Look-ups in named tables: a row name and a column name give one cell, copied from the table.

nuf =
,vak,fon,zop,namil,rugap,norunem,datifa,git,katev
fifi,509,727,258,724,501,746,371,314,479
nivevi,367,541,606,429,385,536,481,517,378
nom,696,558,196,769,663,629,541,442,686
kekedi,385,686,501,514,406,648,382,388,394
sogod,718,469,283,681,681,540,622,539,725
goz,243,575,747,295,287,521,438,523,256
bodoka,593,425,503,477,575,432,628,627,608
peboz,408,570,572,469,420,552,462,495,411
tenup,880,27,609,427,856,128,986,983,891
dazon,395,689,463,554,404,666,375,367,415
viv,566,466,519,495,576,480,593,592,560

What is the rugap of bodoka in nuf?
575
What is the namil of goz in nuf?
295
What is the vak of kekedi in nuf?
385
What is the git of tenup in nuf?
983
What is the datifa of nom in nuf?
541
What is the zop of tenup in nuf?
609
What is the git of viv in nuf?
592
What is the datifa of viv in nuf?
593
What is the fon of goz in nuf?
575
What is the git of sogod in nuf?
539
What is the vak of sogod in nuf?
718
What is the datifa of kekedi in nuf?
382
What is the datifa of bodoka in nuf?
628
What is the zop of kekedi in nuf?
501
What is the vak of tenup in nuf?
880
What is the fon of tenup in nuf?
27
What is the datifa of dazon in nuf?
375
What is the norunem of nivevi in nuf?
536
What is the fon of bodoka in nuf?
425
What is the norunem of viv in nuf?
480

bub:
         bep  zamugof  fonezi  gur  potomo  ziberev  bilov  vom  muvoduv  zomukeb
zul      155      141      88  120     112      150    116  117      167      125
fuberus  105      103     104  128      56      123    125  139      173       68
dade     113      193     205  147     105      159    187  125      153      209
dubit    111      171     177  127     160      139    133  110      135      149
tef      145      136     127  111     134      125    152  135      144      151
kini     177      119     164  128     210       59     91  108      117      180
gok      107      121     147  136     122      143     91   91      152      102
kurit    150      122     121  138     149      140    109  115       68      147
lugur     29      116     103  166      37      188    117  121       72       41
maloz    123       73      95  146     113      127     86  137      135       82
tudo     114       88     183  195     191      183    149   90       63      152

What is the potomo of dade in bub? 105
What is the zamugof of kurit in bub? 122
What is the vom of zul in bub? 117
What is the zomukeb of kini in bub? 180
What is the zomukeb of zul in bub? 125
What is the bep of fuberus in bub? 105
What is the ziberev of fuberus in bub? 123
What is the bep of kini in bub? 177
What is the muvoduv of dade in bub? 153
What is the zomukeb of kurit in bub? 147
What is the ziberev of gok in bub? 143
What is the ziberev of tef in bub? 125
What is the ziberev of dade in bub? 159
What is the potomo of kini in bub? 210
What is the gur of fuberus in bub? 128
What is the bep of maloz in bub? 123
Row with the largest potomo: kini

vuk =
	biroba	nele	rilukik
zeg	5598	-4915	-5035
nul	-4771	-938	-1774
sofor	636	-1922	-5393
dud	-7699	-4837	2391
zanobaz	-523	-8862	2354

nele of dud: -4837
biroba of zanobaz: -523
nele of sofor: -1922
rilukik of zanobaz: 2354
nele of zeg: -4915
biroba of dud: -7699
nele of nul: -938
nele of zanobaz: -8862
biroba of sofor: 636
rilukik of nul: -1774
rilukik of dud: 2391
biroba of zeg: 5598
rilukik of zeg: -5035
biroba of nul: -4771
rilukik of sofor: -5393
Which row has the largest nele? nul

gopim
         gotegos  ziv  zedep  palut  rotaz  ziko  nure
gunov        244  138    125    150    211   135    56
tup          160  206     66    226    114    69    75
movizo       192  153    124    157    168   123    96
zilov        165  155    118    163    138   123   113
vubizov      151  175     95    189    118   101   101
vifumub       49  178    105    183     51    98   184
sutasez      161  104    165    102    168   173   153
norag        174  176    103    184    136   102    99
norube       177   58    207     48    204   220   177
ludez         58  152    128    153     73   125   196
kog          132  117    152    118    135   159   162
tisep        101  206     79    216     65    72   128

nure of norag: 99
ziv of gunov: 138
ziko of tup: 69
palut of sutasez: 102
ziko of ludez: 125
palut of kog: 118
palut of ludez: 153
palut of vubizov: 189
gotegos of vubizov: 151

pulup
|  | luz | tamobi | kaman | bebulo | lukov | doturi | vuka | lipetiz | setapi |
|---|---|---|---|---|---|---|---|---|---|
| tovumu | 57 | 90 | 68 | 19 | 39 | 46 | 20 | 76 | 63 |
| zamu | 43 | 87 | 82 | 24 | 27 | 32 | 19 | 89 | 60 |
| mafur | 39 | 30 | 50 | 73 | 52 | 45 | 70 | 45 | 44 |
| ral | 70 | 30 | 21 | 71 | 83 | 79 | 78 | 17 | 47 |
| fodize | 80 | 66 | 44 | 38 | 66 | 75 | 45 | 47 | 62 |

What is the lukov of tovumu in pulup? 39
What is the doturi of fodize in pulup? 75
What is the setapi of tovumu in pulup? 63
What is the bebulo of tovumu in pulup? 19
What is the lipetiz of fodize in pulup? 47
What is the bebulo of zamu in pulup? 24
What is the setapi of fodize in pulup? 62
What is the doturi of tovumu in pulup? 46
What is the luz of mafur in pulup? 39
What is the lukov of mafur in pulup? 52
What is the lipetiz of mafur in pulup? 45
What is the lipetiz of tovumu in pulup? 76
What is the tamobi of zamu in pulup? 87
What is the doturi of mafur in pulup? 45
What is the vuka of tovumu in pulup? 20
What is the lukov of fodize in pulup? 66
What is the kaman of tovumu in pulup? 68
Row with the largest kaman: zamu

